grid = [[-250.6, 32.3, 32.9, -106.2, 45.9, -102.2, -251.1, -250.2, 84.1, 49.4], [-194.9, -1.7, -1.2, -110.8, 7.8, -108.3, -196.2, -196.1, 35.8, 10.6], [-51.0, -83.2, -83.1, -131.3, -87.4, -132.1, -52.4, -54.2, -92.1, -86.4], [-8.6, -123.9, -123.9, -112.7, -129.7, -114.6, -9.3, -11.3, -139.7, -129.5], [-137.8, -30.7, -30.4, -123.9, -27.4, -122.6, -138.9, -139.6, -14.0, -25.3], [-192.4, -9.0, -8.5, -101.9, -0.4, -99.1, -192.0, -191.5, 25.3, 2.3], [-29.6, -130.2, -130.1, -82.3, -131.9, -83.7, -29.1, -30.5, -133.3, -131.7], [108.5, -235.9, -236.2, -61.0, -247.3, -65.6, 110.4, 107.9, -273.6, -249.1], [-66.6, -74.0, -73.8, -129.9, -76.5, -130.4, -68.2, -69.9, -77.2, -75.3], [110.7, -260.4, -260.7, -26.3, -269.4, -30.9, 114.1, 112.2, -291.5, -271.5], [193.2, -195.7, -196.2, -205.9, -223.7, -213.1, 187.7, 181.6, -284.1, -225.4], [-156.8, -61.5, -61.1, -58.8, -51.7, -57.0, -155.0, -154.4, -25.6, -49.9], [-127.4, 36.4, 36.7, -235.4, 31.7, -234.9, -134.6, -137.5, 30.7, 34.6], [-166.6, -28.0, -27.6, -99.2, -20.7, -97.2, -166.6, -166.5, 1.6, -18.4], [-173.2, -99.6, -99.1, 15.2, -84.2, 17.9, -167.0, -164.7, -47.7, -82.8]]
Indices start at 1.
(1, 1) -> -250.6
(4, 4) -> -112.7
(10, 4) -> -26.3
(4, 2) -> -123.9
(14, 3) -> -27.6
(3, 10) -> -86.4
(2, 4) -> -110.8
(4, 5) -> -129.7
(1, 9) -> 84.1
(15, 4) -> 15.2
(14, 5) -> -20.7
(14, 2) -> -28.0
(1, 5) -> 45.9
(13, 1) -> -127.4
(2, 1) -> -194.9
(7, 8) -> -30.5
(10, 7) -> 114.1
(4, 7) -> -9.3
(12, 5) -> -51.7
(2, 10) -> 10.6
(4, 8) -> -11.3
(7, 5) -> -131.9
(7, 3) -> -130.1
(1, 3) -> 32.9
(5, 5) -> -27.4
(3, 9) -> -92.1
(10, 6) -> -30.9
(11, 6) -> -213.1
(14, 9) -> 1.6
(14, 7) -> -166.6
(12, 10) -> -49.9
(13, 9) -> 30.7

X =
[[-1.574  1.278 -1.580  1.615 -0.610 -1.962  0.246 -1.450]
 [-1.648  1.330 -1.652 -2.355 -0.494  1.037  0.937 -2.570]
 [ 1.303  0.237  1.318  1.891  0.153 -2.102 -1.323 -0.230]
 [-0.892 -1.932 -0.886 -2.345 -0.432  1.281 -0.486  0.554]]
Rows and columns are counted from 1.
(1, 1)	-1.574
(2, 3)	-1.652
(4, 1)	-0.892
(2, 8)	-2.570
(1, 2)	1.278
(3, 6)	-2.102
(4, 2)	-1.932
(1, 7)	0.246
(3, 1)	1.303
(3, 3)	1.318
(3, 7)	-1.323
(4, 3)	-0.886
(2, 5)	-0.494
(1, 4)	1.615
(4, 7)	-0.486
(4, 4)	-2.345
(3, 8)	-0.230
(1, 3)	-1.580
(1, 6)	-1.962
